Here is a tiny trained network, its code and every weight. The questions are about switching its units off for an input and a target symbol, where a switched-off unit gives its printed mean instead of its output.

import numpy as np


def w(rows, s, z=0):
    codes = np.array(rows[::2]) - 128.0
    scale = np.full(codes.shape[1], s)
    scale[-1] = z or s
    return codes * scale


def f(y):
    return np.maximum(y, 0)


def softmax(a):
    e = np.exp(a - a.max(-1, keepdims=True))
    return e / e.sum(-1, keepdims=True)


def log_softmax(a):
    a = a - a.max(-1, keepdims=True)
    return a - np.log(np.exp(a).sum(-1, keepdims=True))


def net(x, mask):
    ids = ['ΔΣΨαβγεημξπτω'.index(c) for c in x.split()]
    T = len(ids)
    res = E[ids] + P[:T]
    u = 0
    for l in range(2):
        r = res
        for j in range(2):
            rows = slice(4 * j, 4 * j + 4)
            q, k, v = (r @ M[l][rows].T for M in (Q, K, V))
            z = softmax(np.where(np.tri(T) > 0, q @ k.T / 4**0.5, -1e9)) @ v
            o = O[l][rows]
            res = res + np.where(mask[u + j], z, o[:, -1]) @ o[:, :-1]
        u += 2
        y = f(res @ A[l][:, :-1].T + A[l][:, -1])
        res = res + np.where(mask[u : u + 4], y, B[l][:, -1]) @ B[l][:, :-1]
        u += 4
    return log_softmax(res[-1] @ U[:, :-1].T + U[:, -1])


Q, K, V, O, A, B = {}, {}, {}, {}, {}, {}
E = w([
[141,106,202],'Δ',
[45,37,197],'Σ',
[177,91,155],'Ψ',
[147,110,149],'α',
[149,129,170],'β',
[1,240,102],'γ',
[63,137,9],'ε',
[158,115,123],'η',
[184,140,119],'μ',
[187,79,154],'ξ',
[132,29,89],'π',
[188,106,91],'τ',
[39,154,93],'ω',
],0.02)
P = w([
[254,97,163],'0',
[242,52,135],'1',
[220,58,117],'2',
[201,45,106],'3',
[206,31,113],'4',
[178,27,95],'5',
[161,27,91],'6',
[172,23,93],'7',
[196,6,113],'8',
],0.0038)
Q[0] = w([
[215,74,78],'0.h0',
[17,197,48],'0.h0',
[90,124,187],'0.h0',
[144,8,208],'0.h0',
[158,196,129],'0.h1',
[173,67,162],'0.h1',
[75,71,42],'0.h1',
[35,135,126],'0.h1',
],0.011)
K[0] = w([
[5,101,116],'0.h0',
[220,174,254],'0.h0',
[62,180,105],'0.h0',
[63,53,157],'0.h0',
[163,155,103],'0.h1',
[20,71,31],'0.h1',
[164,14,222],'0.h1',
[84,150,231],'0.h1',
],0.0081)
V[0] = w([
[80,72,111],'0.h0',
[200,167,126],'0.h0',
[50,222,108],'0.h0',
[64,217,162],'0.h0',
[129,126,30],'0.h1',
[131,129,107],'0.h1',
[147,97,149],'0.h1',
[2,105,94],'0.h1',
],0.0092)
O[0] = w([
[32,28,93,193],'0.h0',
[213,190,114,81],'0.h0',
[66,158,137,3],'0.h0',
[95,254,93,21],'0.h0',
[126,189,127,127],'0.h1',
[118,139,117,128],'0.h1',
[130,150,98,176],'0.h1',
[122,137,56,62],'0.h1',
],0.0064,0.0048)
A[0] = w([
[112,12,45,127],'0.n0',
[33,254,44,2],'0.n1',
[206,154,58,155],'0.n2',
[112,60,134,12],'0.n3',
],0.0087,0.003)
B[0] = w([
[113,42,154,247],'0.n0',
[189,80,177,163],'0.n1',
[142,1,44,158],'0.n2',
[148,174,223,190],'0.n3',
],0.0069,0.011)
Q[1] = w([
[71,69,129],'1.h0',
[224,156,226],'1.h0',
[174,96,91],'1.h0',
[65,179,153],'1.h0',
[225,250,169],'1.h1',
[207,187,176],'1.h1',
[128,108,141],'1.h1',
[176,158,85],'1.h1',
],0.011)
K[1] = w([
[48,190,88],'1.h0',
[109,156,168],'1.h0',
[2,104,78],'1.h0',
[231,164,115],'1.h0',
[255,199,191],'1.h1',
[100,209,234],'1.h1',
[170,23,97],'1.h1',
[231,161,158],'1.h1',
],0.0088)
V[1] = w([
[156,165,84],'1.h0',
[172,154,149],'1.h0',
[123,156,155],'1.h0',
[151,130,152],'1.h0',
[139,129,87],'1.h1',
[177,150,254],'1.h1',
[109,100,90],'1.h1',
[105,147,245],'1.h1',
],0.011)
O[1] = w([
[148,158,67,6],'1.h0',
[250,202,37,123],'1.h0',
[155,70,118,99],'1.h0',
[141,96,2,168],'1.h0',
[37,63,98,85],'1.h1',
[137,235,91,230],'1.h1',
[117,115,42,156],'1.h1',
[107,255,207,194],'1.h1',
],0.0058,0.013)
A[1] = w([
[139,202,77,252],'1.n0',
[207,139,10,191],'1.n1',
[41,84,119,6],'1.n2',
[98,92,2,183],'1.n3',
],0.0088,0.0029)
B[1] = w([
[46,151,107,246],'1.n0',
[124,127,3,248],'1.n1',
[177,218,118,253],'1.n2',
[73,121,188,226],'1.n3',
],0.012,0.0064)
U = w([
[212,167,159,61],'Δ',
[98,123,173,77],'Σ',
[195,108,115,67],'Ψ',
[156,110,109,123],'α',
[145,143,104,158],'β',
[29,146,90,182],'γ',
[10,72,107,37],'ε',
[139,100,99,122],'η',
[124,122,74,185],'μ',
[209,99,115,80],'ξ',
[169,54,141,168],'π',
[94,66,88,90],'τ',
[70,105,106,254],'ω',
],0.013,0.0081)

Each question gives the input, a string of symbols that net reads in full, and the target symbol t.
The units are the heads (4 rows each of Q, K, V and O) and the neurons (one row each of A and B). Each row of codes is followed by its name. A weight is (code - 128) times the scale printed after its matrix; where a second scale follows, it is the last column's (O, A, B and U).
mask holds one flag per unit, layer by layer, with each layer's heads first. A switched-off unit (its flag False) gives its mean, the last column of its rows in O or B, instead of its output. The means were averaged over made-up inputs and are rounded, as every weight is.
A unit's drop is (log p(t) with every unit on - log p(t) with that unit switched off) / (log p(t) with every unit on - log p(t) with every unit switched off).
The circuit of an input: a set's keep is (log p(t) with only the set's units on - log p(t) with every unit switched off) / (log p(t) with every unit on - log p(t) with every unit switched off). Starting from all 12 units, units are removed one at a time, each time the one whose removal leaves the highest keep (on an exact tie, the one counted first), for as long as the keep stays at least 0.8.
circuit, biggest first: the units of the circuit, biggest drop first
unit that matters most: the unit with the biggest drop
k most important neurons: the k neurons with the biggest drops, biggest first
top k neurons in layer l: the k neurons of layer l with the biggest drops, biggest first
heads that matter: for each layer, one digit per head in row order, 1 if its drop is at least 0.15 and else 0, layers parted by /
input Δ τ Δ ε ξ ξ, target ε: heads that matter => 11 / 01
input Δ α Δ μ γ Δ β ξ τ, target γ: circuit, biggest first => 0.h0
input Δ π Δ Σ Δ Ψ Δ Δ μ, target Σ: circuit, biggest first => 0.h0, 1.h0, 1.h1, 0.n3
input ξ π μ ξ α, target π: heads that matter => 10 / 00
input Δ π μ ξ, target π: heads that matter => 10 / 00
input π μ π Δ β Σ, target Σ: heads that matter => 10 / 10
input Ψ Δ μ μ μ μ α Δ, target Δ: circuit, biggest first => 0.h1, 0.h0, 1.h1
input γ π μ ε τ μ, target ε: heads that matter => 00 / 01
input β μ γ Δ Δ Δ τ ε β, target ε: circuit, biggest first => 1.h1, 0.h0
input μ ε π, target π: heads that matter => 00 / 01
input μ ξ Σ Δ Δ γ β ε Σ, target Σ: circuit, biggest first => 0.h0, 0.n3, 1.h1, 1.n1
input τ τ μ, target μ: circuit, biggest first => 1.n1, 1.h0, 0.h0
input γ τ μ τ, target γ: 3 most important neurons => 1.n0, 0.n0, 0.n1
input τ ξ μ Σ Δ Δ η, target Σ: unit that matters most => 1.h0
input Δ Ψ Δ Δ ξ, target ξ: heads that matter => 10 / 10
input γ β α, target γ: top 3 neurons in layer 0 => 0.n0, 0.n1, 0.n2
input Σ η Δ Δ μ γ Δ, target γ: heads that matter => 10 / 01
input π ξ τ ε, target ε: 2 most important neurons => 1.n3, 0.n2
input μ τ Δ μ Δ β μ τ, target τ: 4 most important neurons => 0.n2, 1.n1, 1.n3, 0.n3
input μ τ Δ μ ξ, target ξ: 2 most important neurons => 1.n0, 0.n2
input α Δ τ ξ Σ Δ τ, target Σ: most important neuron => 0.n3
input β β γ β, target γ: 2 most important neurons => 1.n0, 0.n0
input Δ Δ τ Δ γ μ Δ Δ, target γ: top 2 neurons in layer 0 => 0.n0, 0.n2
input Δ π β Δ Δ γ μ, target γ: circuit, biggest first => 0.h0, 0.n0, 1.n0
